Here is a tiny trained network, its code and every weight. The questions are about switching its units off for an input and a class, where a switched-off unit gives its printed mean instead of its output.

import numpy as np


def w(rows, s, z=0):
    codes = np.array(rows[::2]) - 128.0
    scale = np.full(codes.shape[1], s)
    scale[-1] = z or s
    return codes * scale


def f(y):
    return np.maximum(y, 0)


def log_softmax(a):
    a = a - a.max(-1, keepdims=True)
    return a - np.log(np.exp(a).sum(-1, keepdims=True))


def net(x, mask):
    res = np.array(x, float).reshape(1, 7) / 4 @ E
    y = f(res @ A[0][:, :-1].T + A[0][:, -1])
    res = res + np.where(mask, y, B[0][:, -1]) @ B[0][:, :-1]
    return log_softmax(res[-1] @ U[:, :-1].T + U[:, -1])


A, B = {}, {}
E = w([
[190,93,130,239,92],'x0',
[137,102,63,134,102],'x1',
[208,235,134,112,139],'x2',
[60,123,96,161,90],'x3',
[117,119,188,146,72],'x4',
[153,70,62,143,182],'x5',
[151,164,2,34,92],'x6',
],0.0094)
A[0] = w([
[154,117,146,194,188,138],'neuron 1',
[135,149,88,143,155,128],'neuron 2',
[59,66,88,137,101,172],'neuron 3',
[160,92,103,155,118,221],'neuron 4',
[149,133,136,140,55,155],'neuron 5',
[89,157,108,80,178,122],'neuron 6',
[121,102,171,191,99,252],'neuron 7',
[144,111,81,154,125,152],'neuron 8',
[45,141,193,77,131,168],'neuron 9',
[79,69,116,80,192,119],'neuron 10',
[140,99,153,160,172,114],'neuron 11',
[184,107,158,61,126,214],'neuron 12',
[111,136,94,138,161,97],'neuron 13',
[177,150,147,170,165,243],'neuron 14',
[139,126,115,145,111,98],'neuron 15',
[65,148,153,6,169,169],'neuron 16',
[143,180,120,178,118,252],'neuron 17',
],0.015,0.0041)
B[0] = w([
[123,183,134,38,135,203],'neuron 1',
[151,167,105,125,87,162],'neuron 2',
[157,160,134,174,117,221],'neuron 3',
[194,112,138,102,84,185],'neuron 4',
[177,123,153,163,89,173],'neuron 5',
[73,118,139,110,132,192],'neuron 6',
[190,107,184,86,109,234],'neuron 7',
[198,105,93,147,54,174],'neuron 8',
[158,140,143,160,63,220],'neuron 9',
[100,164,145,135,120,198],'neuron 10',
[129,138,101,1,141,179],'neuron 11',
[152,161,178,150,93,176],'neuron 12',
[144,128,103,158,98,152],'neuron 13',
[166,176,153,43,145,206],'neuron 14',
[107,55,140,88,121,143],'neuron 15',
[93,162,106,123,65,246],'neuron 16',
[183,128,118,84,137,192],'neuron 17',
],0.0083,0.014)
U = w([
[84,166,148,134,89,96],'0',
[101,142,90,222,77,38],'1',
[100,84,81,128,168,23],'2',
[171,157,106,90,82,253],'3',
[248,110,155,198,38,166],'4',
[178,208,189,127,187,151],'5',
],0.011,0.0028)

Each question gives the input, the list of numbers given to net, and the class t.
The units are the neurons (one row each of A and B). Each row of codes is followed by its name. A weight is (code - 128) times the scale printed after its matrix; where a second scale follows, it is the last column's (A, B and U).
mask holds one flag per neuron, in row order. A switched-off neuron (its flag False) gives its mean, the last column of its row in B, instead of its output. The means were averaged over made-up inputs and are rounded, as every weight is.
A unit's drop is (log p(t) with every unit on - log p(t) with that unit switched off) / (log p(t) with every unit on - log p(t) with every unit switched off).
The circuit of an input: a set's keep is (log p(t) with only the set's units on - log p(t) with every unit switched off) / (log p(t) with every unit on - log p(t) with every unit switched off). Starting from the 12 units with the biggest drops (on a tie, the unit counted first), units are removed one at a time, each time the one whose removal leaves the highest keep (on an exact tie, the one counted first), for as long as the keep stays at least 0.8.
circuit, biggest first: the units of the circuit, biggest drop first
unit that matters most: the unit with the biggest drop
top k neurons: the k neurons with the biggest drops, biggest first
drop when u is switched off: that unit's drop, to one decimal
input [-1,0,2,6,8,-7,3], class 4: top neuron	(neuron 5)
input [-2,7,1,-4,-6,-5,-2], class 5: circuit, biggest first	(neuron 8; neuron 9)
input [1,3,-5,5,-4,6,8], class 4: circuit, biggest first	(neuron 8; neuron 3)
input [8,2,-8,-7,-5,-4,-8], class 5: circuit, biggest first	(neuron 1; neuron 14)
input [-3,0,-4,2,7,7,-6], class 5: top 3 neurons	(neuron 11; neuron 8; neuron 1)
input [-1,-4,4,1,6,-7,7], class 4: circuit, biggest first	(neuron 5; neuron 1)
input [0,-1,-4,6,-2,6,3], class 4: top 4 neurons	(neuron 8; neuron 3; neuron 4; neuron 16)
input [4,-2,6,-8,-6,3,2], class 5: top 2 neurons	(neuron 14; neuron 16)
input [1,8,1,1,0,8,-6], class 3: top 2 neurons	(neuron 1; neuron 11)
input [-8,-7,1,-4,-7,5,-8], class 3: top 2 neurons	(neuron 16; neuron 11)
input [-5,-4,1,-1,-6,-5,-7], class 0: top 2 neurons	(neuron 16; neuron 9)
input [-4,4,2,5,4,4,1], class 1: drop when neuron 14 is switched off	0.2
input [8,5,6,-8,3,0,-6], class 5: drop when neuron 14 is switched off	0.3
input [-6,3,-2,8,1,2,6], class 1: drop when neuron 14 is switched off	0.1
input [4,-8,-3,-7,-4,3,1], class 5: unit that matters most	neuron 16
